What can hang from each mark
dugu: mesor vuvu zano
rame: torap vuvu
vuvu: dumurim moba torap
dumurim: vuvu zano
vubop: rurimuf vuvu
rurimuf: moba rame torap vuvu
mesor: zano
moba: dugu dumurim rurimuf
zano: dugu dumurim vuvu
torap: dugu mesor moba rurimuf vubop

Each row was made from one small tree. The marks that hang from a mark follow it in brackets, in alphabetical order. Every link used is in the known rows. Write each row's tree.
Known rows
torap(dugu mesor rurimuf(moba) vubop): [-60.9  -4.1 -25.6  -3.8 -37.2   4.5   8.8  -8.2  14.5   5.1  35.5 -35.9
  -4.7  39.0 -47.2 -20.0   3.5  -1.8   6.1   8.3  46.8  17.0  35.1  10.8
   5.6 -26.4   0.9 -23.9 -37.5  -2.5  24.9   1.2 -10.4 -17.8  29.0 -18.8
  18.9 -89.1  12.2   8.6 -29.0]
vubop(vuvu(dumurim(zano(dugu)) torap)): [ -1.8  12.3 -19.5  19.0  19.3   4.3  -8.0   2.3   3.6 -10.6   1.2  18.6
 -19.0 -21.4  55.9 -26.7   0.8   5.4   6.4   4.3  -7.5   4.2  11.9  -9.1
  -2.3  10.3   1.6   1.1  -6.3  -8.6 -24.3  15.1  26.3   8.4 -12.7   1.2
   3.4   6.7  20.0  -8.0   6.0]
vubop(rurimuf(moba(dumurim)) vuvu(torap(dugu))): [-24.4  21.8 -58.3  17.3  30.2  -5.0 -16.5 -15.0 -16.0 -13.1  12.4   2.6
 -12.2  -4.1  22.7 -35.2   1.5  14.4  12.8   9.7 -21.5   9.6  10.6  -3.6
  37.1  -8.4   8.9  23.1  -2.1   8.3 -39.3 -13.6  24.4   0.5 -29.0  -1.0
   7.5 -22.1   8.2 -26.4  -0.5]
mesor(zano(dumurim vuvu(torap))): [ 16.4 -14.2  32.7  -6.1   5.3   1.0   6.3   8.0  -8.0  -7.3 -24.5  15.3
  16.6 -23.4  12.1   2.0  -1.1 -11.9  -2.1 -21.6 -11.0 -19.6   1.5   3.9
 -11.3  -1.9 -10.8 -20.3   1.9 -15.0  -2.0  -6.8 -10.1   3.1  -1.3  -3.8
  16.8  35.6  -7.9   8.2  19.2]
vubop(rurimuf(torap) vuvu): [-15.3   1.3  10.1  -4.0  18.7  -4.8  -6.2 -24.5 -13.8  -1.7   9.7   8.5
 -16.9 -12.2  -2.4 -44.4   2.9  23.7  14.1  11.7 -31.5   3.5  -7.4   0.0
  25.7  15.8   8.8  35.5  -8.8 -12.2 -37.1 -16.4  25.5  13.7 -36.4  -5.2
  25.0 -33.3  -1.8 -28.3   5.4]
zano(dumurim vuvu(moba(dugu) torap)): [ 20.8  27.3   5.7  19.9  17.3   4.6  -3.6  31.2 -10.8  -2.8  -2.7  -5.8
   9.6 -15.5   9.8  27.9   0.1 -15.5 -15.2  -3.2   2.7  -9.1   0.6   3.7
  -2.9 -20.1   7.2 -16.3  11.4  15.5  14.6  -4.5  -6.8  -2.8 -10.5   2.2
  -2.0  23.3  23.0  -4.3  11.5]
zano(dugu(vuvu(moba torap(vubop))) dumurim): [  6.5  -3.9   7.1  40.3 -10.0   9.0   6.8  41.4 -11.9   2.8   1.5   5.0
   2.2  -5.2  16.6  31.0  -1.8 -22.1 -35.2  -9.5   4.8 -16.1  -8.4  -1.0
 -14.7 -22.6  11.7 -21.6   7.8   6.4  11.5  29.8  -5.1   8.5  19.8  -1.4
  12.4  20.6  34.0 -25.0   2.8]
mesor(zano(dugu vuvu(dumurim moba(rurimuf(torap))))): [ 16.5 -10.1  21.5   0.5  16.3  -9.5   4.5  12.7  -7.0 -13.0 -28.1  13.9
  15.0 -12.6  43.1  -3.8  -5.7   4.3 -12.9 -18.6   9.5 -11.0 -10.7  -3.1
  -5.1  -1.9 -12.3  -0.8 -16.1   5.9 -18.3  10.9  -8.0  14.5  -7.6 -12.5
  -5.9  24.6  -4.8  17.2  17.9]
torap(moba(dugu(mesor zano)) rurimuf vubop(vuvu)): [-45.8  -0.5 -14.0  -5.1   4.3 -10.2   0.1   0.9  17.0   9.4  -7.4 -22.6
 -19.1  21.0 -11.8  12.3   7.1  -1.5   6.7  16.5  18.7  25.0  15.6  11.1
   0.9  -0.4   1.4 -13.8  19.2   2.5  19.3 -23.8 -15.5 -19.1  22.1 -16.3
 -26.2 -27.4  32.4  -8.6  -3.3]
zano(vuvu(moba torap(mesor rurimuf(rame)))): [ -7.7  18.7   5.7 -15.4  12.7   1.5  -0.6  -9.8   3.0  -0.1  22.5 -18.2
  12.7   2.2   0.9 -11.3   0.5  -2.1  -1.7   4.4  -5.1  11.0   8.8  -1.8
   0.7 -15.7   6.1   2.5   1.1   2.5  -4.4   8.7  -3.7  -3.3 -16.1  -7.7
  14.9 -35.5  -0.5  -6.6  -9.6]
torap(dugu moba(rurimuf(vuvu))): [-11.3  -3.5  -2.4  -4.0   9.4   2.5  -3.7   7.3   2.1 -11.4  12.8  -5.3
  -3.9  15.3  -3.6  -6.6  -7.5   3.0   0.7   1.8  12.7  18.0   7.9   9.2
   4.1   3.0  -9.7   3.1 -12.7  16.3  17.9  -6.7 -13.5  -8.6  -2.4  -1.5
  -5.3 -18.3 -13.6  25.8   0.6]
dugu(mesor vuvu(torap(rurimuf vubop)) zano): [ -1.7 -14.2  18.1   3.4 -24.8  -0.8  -6.8  -2.5  10.6  10.0   1.2   9.9
 -45.6   0.7  35.3   7.0  -3.7 -10.4  -0.1 -14.0 -61.8  -7.4 -33.3  -4.6
 -20.9  16.5  15.7 -28.6  30.5 -14.4   3.9  12.1  -7.8   2.7  40.3 -11.4
  -3.5  10.6  23.5 -40.4   0.0]
moba(dumurim(vuvu(torap))): [  6.4  26.9 -14.4   8.0  11.2  11.6  -8.5  -3.6   1.8  10.7   1.3  16.3
  -8.7  -7.8   4.9  17.2  -0.1  -6.6  -1.0  -3.3  -6.9 -10.2  13.9  -7.2
   7.2  -1.6  -2.0  -6.2   8.1   2.0 -19.4  -0.1   8.2 -20.1 -19.4  26.9
 -12.9  50.9 -20.2   1.3   1.1]
rame(torap(dugu vubop(rurimuf))): [  1.7  -1.4  -7.1   5.8 -41.5   2.0   0.3   2.6   3.2  12.8   7.4  -8.2
  -8.2  10.5 -48.7 -36.0   0.0   2.7   0.9  -8.2  35.9  -2.0  -1.6   4.2
  -2.4  -3.7   1.4  -1.8   6.6  -2.1  15.9 -12.3   9.0   8.0  10.0   1.4
  21.0 -34.8 -10.5   5.1   2.0]
zano(dugu(mesor vuvu(moba torap(rurimuf))) dumurim): [ 13.8 -10.3  13.5  44.9 -11.7   8.2   6.9  29.4  -6.9  -4.5   5.1   0.9
   2.3  -6.6  15.7  50.7   0.1 -19.1 -28.7  -8.3 -13.1 -18.0 -16.6  -5.3
 -16.7 -13.4  25.2 -23.3   8.7  10.1   2.1  32.5 -12.0   4.7  35.0  -3.6
   4.3   8.8  35.0 -37.9   3.4]
dugu(mesor(zano(dumurim)) vuvu): [ 23.6 -32.6  55.6  -0.4  -7.8  -1.2   9.8 -16.5  -1.0  -6.0 -14.0  20.1
  -8.7 -22.1  21.5  29.8  -5.1 -14.3  -6.4 -18.7 -57.4 -17.0 -24.8  -3.7
 -16.1  23.9   7.6 -13.1  17.2 -21.5 -10.4  14.4 -17.3   5.4  22.1 -16.9
   7.3  20.8   6.5 -22.8  17.2]
torap(moba(dumurim) rurimuf): [-11.0  13.3  -8.7  -3.5  -6.2   6.4  -0.6  -8.2  19.2   6.2  -3.1  -4.4
   9.7  14.0 -30.7  14.6   8.3  -2.3   5.9   6.5  16.5   5.7  30.1   2.3
  17.0  -8.8   1.5   1.5  24.6 -11.3   1.9 -16.9 -22.8 -27.3   2.3  17.8
 -10.3  -0.4 -13.5  -5.5  -5.1]
torap(mesor moba vubop): [-55.8 -20.5   7.4 -13.8 -28.3   0.6  18.6 -10.5   6.5  21.9  23.5 -14.9
   0.1  20.3 -37.5   0.8   5.1  -8.2   8.7  11.0  16.0  11.2  16.1  13.2
 -16.2  -9.0  -7.2   2.8   1.0 -22.1  31.8   2.7 -12.6 -17.3  24.8  -9.4
  38.0 -57.1  13.1   7.0 -21.0]
vuvu(moba torap(dugu mesor rurimuf)): [-33.0  26.7 -24.9  17.2 -32.9   6.6  -3.2 -11.8   4.3   2.9  37.3 -19.8
 -21.3   7.2  21.9 -28.4  -3.3   1.1  11.9  -0.6  52.5   9.3  18.5 -10.4
   8.1 -16.7  11.3 -12.8 -10.3   2.0   9.4  11.3   2.3 -12.4  -0.2   6.4
  39.8 -71.2  -2.4  14.2 -25.7]
mesor(zano(dugu dumurim vuvu)): [ 25.2 -38.2  43.7   1.0  10.4   0.4  12.7  26.0  -8.9 -18.4 -26.2  19.3
  30.5 -20.2  -0.9  19.9   2.3 -13.7 -17.3 -20.8  -6.8 -19.7  -0.7   6.2
 -15.1  -3.1  -4.6 -20.5 -13.4  -4.1  -4.2  13.4 -15.2  10.2  10.5 -10.2
   3.6  45.0  -1.9  12.8  24.0]
vubop(rurimuf(rame torap(dugu(zano) mesor))): [ -2.9  -3.6  11.5  -7.9 -10.7  -1.9  -9.1 -15.2 -15.7 -11.4  13.6  -2.2
  -5.0   3.4 -15.9 -18.0  -0.9  33.4  14.1  -5.6  -4.1 -15.3 -24.1  -3.1
  24.0  -0.4   5.1  28.0 -32.8  -5.2  -6.6   9.2  21.5  20.7  -0.8  11.4
  29.1 -26.8 -26.1  -4.9 -15.3]
torap(moba(dugu rurimuf) vubop): [-19.6  -7.2 -15.3   0.2  -3.9  -8.4   0.7  14.9  -4.3  22.1 -13.1 -15.1
  -4.6  24.5 -47.9   0.6   0.1  -0.8  -1.3   6.9  23.0  11.8   2.5  13.2
  -7.4  -9.0 -16.2   0.8   8.7  16.0  31.9 -26.8  -9.8 -15.0   1.4  -2.0
 -26.9   2.0  11.1  15.2  -6.2]
mesor(zano(dugu vuvu)): [ 20.1 -48.6  49.6 -14.9   8.5  -4.6  11.2   9.0  -7.0 -15.7 -21.0  20.3
  22.3 -16.5  -3.5  -6.5   0.3  -7.2 -10.1 -18.9 -16.2 -10.8  -1.5   2.4
 -15.0   4.2  -6.4 -10.2 -18.0  -2.5 -17.4  20.8 -10.5   9.4  -1.0 -17.3
   0.1  36.7 -13.2  23.5  21.2]
torap(dugu mesor(zano) moba vubop(vuvu)): [-85.4 -18.8  -8.9  -9.9   5.5  -5.4  15.1  -6.5  11.6  -6.6  25.6 -11.6
  -7.1  12.0  17.7 -11.6  -3.4  -4.2  11.9  -0.1  59.2  29.2  31.6  15.4
  -4.4  -2.8 -15.4 -10.3 -23.1 -15.9  26.1  -1.8  -7.4 -15.7  30.3 -23.9
  43.9 -82.3  11.6  32.5 -12.6]
dumurim(zano(dugu vuvu)): [ 36.5 -35.8  35.6   1.9  20.1   3.7   5.7  28.3   6.9 -23.6   5.8  13.4
  15.9  -4.3  -3.8  -3.4   2.1 -13.1  -7.6  -0.2 -31.2  -8.3  10.0   4.5
 -27.6   8.4   4.9 -11.6 -18.3   6.3  -6.6  29.0  -3.8  14.7   3.5   5.3
 -21.3  51.1  -7.6  12.8   8.8]
zano(dugu(mesor) vuvu(dumurim moba(rurimuf))): [ 28.3  -7.6  -3.8  31.5  21.2  -4.4  -0.2  27.8   0.7 -15.1   2.2   1.6
  11.6   0.2  16.2  29.6   2.7  -2.0 -22.5  -2.7 -20.3   6.9 -10.5  -1.0
 -17.0  -3.7  16.5  -5.0 -11.2  29.7 -15.8  27.5  -8.9  10.3   7.6 -15.6
 -33.0   3.0  29.3 -12.6  13.7]
rame(torap(rurimuf vubop) vuvu(moba(dugu))): [  7.3  27.9 -29.5 -18.6 -43.6  -6.2  10.0  -8.2  10.9  36.5  -7.1 -32.8
   8.7  15.8 -17.4 -11.5  -5.5 -15.3  -8.3  15.7  66.5  20.2  -6.3  -4.1
  -0.9  -2.3  -1.5  -7.4  27.1   9.1  22.8 -42.4   0.8   4.7  -7.9 -14.5
  -3.8 -31.2  -3.3   7.5  -2.6]
dugu(mesor zano(vuvu)): [ 40.9 -40.5  49.4 -10.1 -15.0  -2.5  -2.8   2.3   6.9 -12.0  -8.5  20.3
 -22.3 -16.6   5.6  24.8   5.5  -6.8   7.3  -8.9 -76.9 -12.2 -27.3   1.2
 -22.1  28.1  21.1 -15.0  10.2  -6.9  -1.0  17.6 -13.4  10.2  25.8 -10.7
 -12.5  35.5   2.6  -8.2  16.2]
vubop(rurimuf(moba(dumurim(vuvu)))): [ 15.2   8.9 -26.2  11.3   7.5  -3.0  -6.2 -15.4 -14.1  -1.3   1.2   5.4
   2.4   5.9 -13.6 -10.1   4.2   7.3   5.2   7.2 -41.1  -7.1   3.4  -2.1
  22.6  -4.5   5.0  24.3   6.9   2.7 -31.2  -7.7   0.3   2.9 -26.8  11.4
  -7.7  20.2 -10.1 -21.6   2.9]
mesor(zano(dumurim(vuvu(moba(dugu rurimuf))))): [ 27.3   1.2  17.5   5.9  11.0  -1.9   5.5   5.4  -9.4  -5.2 -30.8  13.5
   6.3 -18.3  28.4  16.2  -5.0  -7.1  -5.6 -14.1  14.2 -15.3  -2.0  -2.2
  -4.0   9.5 -15.3 -10.9   2.7  -2.3   1.0 -11.4 -15.1   5.2 -12.4   7.7
  -3.4  47.1 -15.3  21.5  16.7]
torap(moba vubop(vuvu)): [-42.6  -8.0   0.4 -11.2   0.1  -5.8   9.1  -9.1   7.5  16.4   2.0  -8.5
 -14.3   8.2  -3.0 -11.5   2.3 -11.0   3.0  15.0   0.5  22.4  25.1  10.9
  -8.4  -2.4  -8.1   5.2  23.0 -16.0   8.6 -10.9  -7.1  -9.6  -5.0 -17.5
  15.4 -28.3  17.0  -7.3  -2.1]
rame(torap(mesor moba)): [  4.4  -4.2  24.9 -20.3 -30.3   5.8  12.4 -16.4   6.7  14.8   9.1  -3.2
  15.3  -1.8 -32.9 -10.5   0.3   1.6   4.7   3.8  19.4  -9.0 -15.1  -1.9
  -7.0   3.9   0.1  32.2  22.6 -17.4  18.9   3.2  -9.5  -1.8  18.3   2.5
  38.8 -38.9 -14.0   7.4  -2.7]
vubop(vuvu(dumurim moba)): [  6.9  24.7  -9.4   9.0   9.1  -1.5  -4.5 -17.7   5.3  -7.4  -4.5  14.0
 -25.1 -25.5  59.9 -16.2   2.7   4.9   3.3  10.9  -0.7  16.8  15.9 -10.1
  15.8  15.5   6.0  15.6  11.4 -15.1 -23.4   8.3  11.1  10.0 -35.4  -9.4
  10.5 -17.4  18.1  -5.2  10.4]
vubop(rurimuf vuvu(moba(dugu(mesor zano)))): [  4.2   1.6 -15.7  14.3  22.0 -13.0 -10.6 -14.0 -12.7 -16.6   3.0   8.4
 -24.7 -16.2  23.2 -16.6   7.4  15.4  12.7  13.4 -24.4  16.8  -7.1  -3.6
  26.5  23.5  20.6  22.2   8.7   4.7 -25.7  -8.7  15.0  15.8 -30.2  -4.8
  -2.0 -18.1  15.8 -13.3   9.6]

Which tree is each row?
[  9.8  19.6  23.8 -65.5  11.7  -3.4  -4.1 -25.4 -14.3 -11.1 -27.8 -17.4
  31.8  -4.1   0.5  32.7  -5.2  18.1 -10.3  10.4  -4.0 -12.7 -31.1  -5.3
  29.5  -7.4 -16.3  31.8  -1.0  15.3   2.4  11.4  12.2  10.8 -16.4  -4.3
 -14.0  19.1 -24.9  11.8   0.0]
rurimuf(rame(torap(moba(dugu dumurim))) vuvu)
[  5.9  15.2  -1.9   3.3  24.5   4.5   0.9   0.9  13.6  -1.5   0.7  10.1
   2.4   1.7  24.9  25.6  -2.3 -11.3   3.0   6.4  -4.1  -1.5  22.2   0.3
  -3.7   4.8  -8.0   8.7  24.0  -4.5  -2.6  -0.7 -17.3 -16.0  -4.5  26.6
 -14.2  47.2 -19.9   7.9   1.9]
torap(moba(dumurim(vuvu zano)))
[-36.7  33.0 -52.6  27.5 -25.5   9.4  -4.1   4.5  17.7  12.4  16.5  -9.0
 -15.6  15.9  22.1 -27.0   4.1   6.2  16.9  -1.6  35.7  -1.6  23.7  -2.8
 -13.9 -12.4  -8.4 -30.2 -14.3 -19.1  12.5  -1.5  17.6  -8.3  23.8  18.2
  11.0 -30.5  24.9  -8.6 -22.5]
vuvu(dumurim(zano) torap(mesor rurimuf vubop))
[-26.2  -7.6   5.0  -9.0 -30.4   7.5   3.5 -20.9  -0.8  11.2  12.2  -2.3
  -1.5  -1.3 -17.7 -33.7   2.4   4.4  17.7  -7.6  11.5  -8.4   5.7  -6.0
  -3.1  -4.9  -1.5 -11.0 -12.3 -19.0  -1.9   1.7   5.4 -12.9   7.1   4.1
  36.0 -34.0 -10.6   5.7 -15.4]
vuvu(torap(mesor(zano) rurimuf))
[ -4.3  -1.1   1.0  19.4  16.4   3.2  -3.8   7.6  19.3 -21.4  16.4   8.9
 -13.9   4.1  35.1  38.2  -8.7 -11.8   1.0  -9.1  -0.8   4.4  11.5   1.8
  -1.5   8.0   6.5 -10.4  10.1   4.0   7.3  13.2 -18.2 -17.3  32.9  10.4
 -14.8  13.8  -4.9   6.4   1.4]
torap(dugu(mesor vuvu) moba(dumurim(zano)))
[ 44.8  -7.4 -10.9 -19.9  11.0  -5.4 -10.9   4.3 -19.0   2.3 -24.7  -6.4
  17.4   2.9 -54.9   8.0  -3.5  16.8  -4.0   4.5   9.9   4.4 -28.9  -4.1
  13.6   8.0  -9.5  15.3 -24.1  34.3  12.4 -18.2  17.4   8.7 -24.8   3.2
 -51.7  37.6 -21.8  27.9  -5.2]
moba(dugu rurimuf(rame(vuvu)))
[ 30.1   6.4  -2.7 -27.9 -41.9   5.4  10.9 -17.5  15.1  28.5  -0.4 -12.4
  19.2   4.4 -36.7 -22.3  -2.9 -12.2  -1.9  10.4  25.9  11.3  -9.0  -5.8
  -5.5  12.8   2.7   2.2  22.1  -9.3   6.9 -33.4   0.5   7.1  -4.8  -8.4
   9.5 -19.4 -23.5  -2.3   4.8]
rame(torap(rurimuf) vuvu)
[ 27.9  21.1   8.6   6.2  11.4   0.0  -2.7   3.6   7.9  -5.8   0.3   6.6
  -1.2 -11.2  26.9  -2.0   1.9  -4.2  -7.6  -0.7 -14.6   9.6  12.0  -0.8
  -1.4   0.1   3.5   1.0   8.9  -3.2 -10.4  10.0  -7.9   5.9 -25.1  -8.3
  -6.1   5.5  13.0  -0.6  15.9]
zano(vuvu(dumurim moba))
[ -9.2  13.6 -10.1 -11.4  -2.1  -5.5  -0.6 -25.8 -13.1   5.0  11.1 -11.0
  13.3   8.5  -1.2  -6.5  -3.2  27.2  12.0   8.1  -0.9  -1.9 -21.7  -4.2
  19.9  -1.7  -3.0  40.6 -15.7  -9.3 -10.6  -8.6  18.1  16.3  -9.2   5.6
  27.4 -33.5 -16.6 -18.0 -14.8]
vubop(rurimuf(rame(vuvu(dumurim)) torap(mesor moba)))
[ 31.1  10.1 -27.6 -12.9  10.1   3.5 -16.1  -1.8  -7.1  -2.4 -25.9   8.6
  19.3   1.9 -47.5  22.7   4.4  16.3  -2.0  -5.2  -3.4 -10.9  -7.3  -4.2
  28.9  -4.1  -6.4  14.7  -4.0  12.1  -4.0 -16.1  13.6  -1.7 -20.8  29.2
 -36.4  41.3 -38.8   1.0 -11.9]
moba(dumurim rurimuf(rame))
[-16.5   2.0   2.9  -6.1  18.3  -0.1  -4.6 -13.0  -5.7   2.0   2.8   6.9
 -17.2 -18.8  17.1 -24.0  -0.6   2.4   9.3  10.4 -10.3  11.0   6.1  -4.3
   6.0   7.1   1.6  15.8   8.2  -3.0 -14.3   0.5  14.6  -7.4 -22.0  -9.1
  11.6  -8.9  10.2  -0.1   4.0]
vubop(vuvu(torap(moba(dugu))))
[-26.3  40.1 -61.7  34.4  -9.0  -4.1 -14.3   7.8  -7.9  16.3  -7.7  -8.6
 -16.9  11.0  23.4  -9.9  -0.7  17.0   8.3  -5.3  31.0  -0.4   2.1  -4.1
   3.2 -23.9 -13.7  -0.6   6.6   3.4   6.7  -5.7  20.7  -6.5   5.0  12.2
  -3.3  -2.6  30.1  -8.6  -8.2]
vuvu(dumurim torap(moba(dugu) vubop(rurimuf(rame))))
[ 25.8 -13.5  -8.8 -10.0  -9.5  -3.6  -2.5 -21.8 -14.0  -1.7   4.2  -0.6
  12.8   1.5 -36.5 -16.0   4.2  12.4   8.3   4.7 -27.3   5.9  -6.9  -3.3
  14.1   8.3   5.8  20.3  -6.1  -6.8 -16.6  -5.8  17.8  21.7 -25.1   5.1
   8.7  -0.2 -24.9 -12.6  -4.6]
vubop(rurimuf(rame(vuvu)))
[-56.6  -0.1 -36.4  -5.9  -6.0   0.9   7.2   2.8   6.2  22.4  12.7 -12.5
  11.7  29.8 -50.0  18.6   6.7  -1.3   5.4   8.8  29.2  11.4  12.9  15.5
   1.4 -13.9 -12.5   3.2   1.7  -5.4  33.5 -25.2  -8.1 -26.8  22.1   9.4
   6.4 -41.0   5.0   2.9 -26.2]
torap(mesor moba(dumurim rurimuf) vubop)
[ 37.5 -27.4  20.4  11.7  22.8  -3.4   4.5  23.9   6.0 -24.8   5.8   3.7
  11.4  -0.3  15.5  11.6  -0.3 -12.0  -7.1   2.9 -31.9  -4.1   0.3   1.4
 -28.4  10.8  10.9  -9.5 -10.6  18.8  -7.0  23.3  -9.6  16.5   6.1   3.7
 -30.0  34.6  -3.3   4.6   4.5]
dumurim(zano(dugu(mesor) vuvu(moba(rurimuf))))
[ 17.4  20.2   2.1  12.5  31.7   9.0  -0.9   1.5  10.2   0.2  21.1   7.1
 -16.6  -1.7  56.3 -17.4 -11.1 -14.2   5.4   4.7 -22.7  -4.8  16.9  -7.6
 -33.1  15.5  -9.9  -9.6   2.9   0.7 -15.0  12.3   1.5   2.2 -16.3  26.9
  -8.8  53.8 -21.6   4.7  -0.5]
dumurim(vuvu(torap) zano)
[ -5.1  -5.5  -9.8  25.7  10.6   3.9  -1.3  39.0  -2.0   1.9   6.9   3.4
   8.3   4.2  -2.1  -3.6   2.8  -6.0 -21.7  -9.4  -4.8   1.3   4.8   4.1
 -23.3 -23.9   1.9 -21.7 -19.3  16.5  -8.7  27.8  10.1   1.1  10.9 -13.8
 -12.6  12.6  35.4  -9.0   9.3]
zano(dugu vuvu(dumurim torap(vubop)))
[ 32.2   6.3   6.1   3.4  25.3   3.5 -13.5  19.9  -0.9 -13.9 -21.5  24.6
  -1.7 -13.4  -5.8  33.1  -0.4  -1.4  -5.7  -6.9  -0.1 -18.4  -5.3  -3.4
  20.1   9.4  -1.1  -8.3  -3.6  14.7   1.0   3.6  10.7 -11.8  -4.5  25.7
 -58.3  91.6  -4.5  24.7   7.4]
moba(dugu(vuvu) dumurim(zano))
[ 27.6  15.1  -7.0  -7.9  -7.5   2.8  -1.0   2.3   9.1   9.9 -15.5   2.8
  16.7   2.5 -21.1  -2.2  -1.9   1.5   0.3  -0.2  20.0 -12.9 -12.0  -1.9
   0.7   3.2  -7.0  25.5  36.3  -0.4  13.2 -21.7  -8.2  -0.9   5.3  23.2
  -5.2  14.2 -27.3   3.0   3.2]
rame(torap(moba(dumurim(zano) rurimuf)))
[  1.8  -7.3  21.4 -26.6  -0.4 -12.3 -14.2  10.6 -23.0   4.6 -33.9  -6.7
 -23.5   6.6 -10.6  22.0  -6.3  24.4   0.9   2.6 -23.9 -19.7 -64.3   4.9
   8.7  15.0  -8.4  -2.8 -31.0  39.7  17.3 -23.0  13.0   4.5   4.2  -9.9
 -54.0  31.6   7.4  13.6   1.9]
moba(dugu(mesor zano) rurimuf(torap(vubop) vuvu))
[-12.7 -17.3  12.3 -44.7 -17.9   1.6  13.9 -37.5   7.8  -2.2   4.5 -14.3
  33.4   5.6 -28.4  -2.8   3.6   7.8  11.4   2.2  24.3   7.5   5.8  -4.4
   9.4   4.7  -6.2  -0.1 -27.3 -24.1   2.6  -0.6  -1.9   2.2   7.8  -8.0
  24.4 -43.6 -29.8  13.1 -19.7]
torap(mesor(zano) rurimuf(rame(vuvu)))
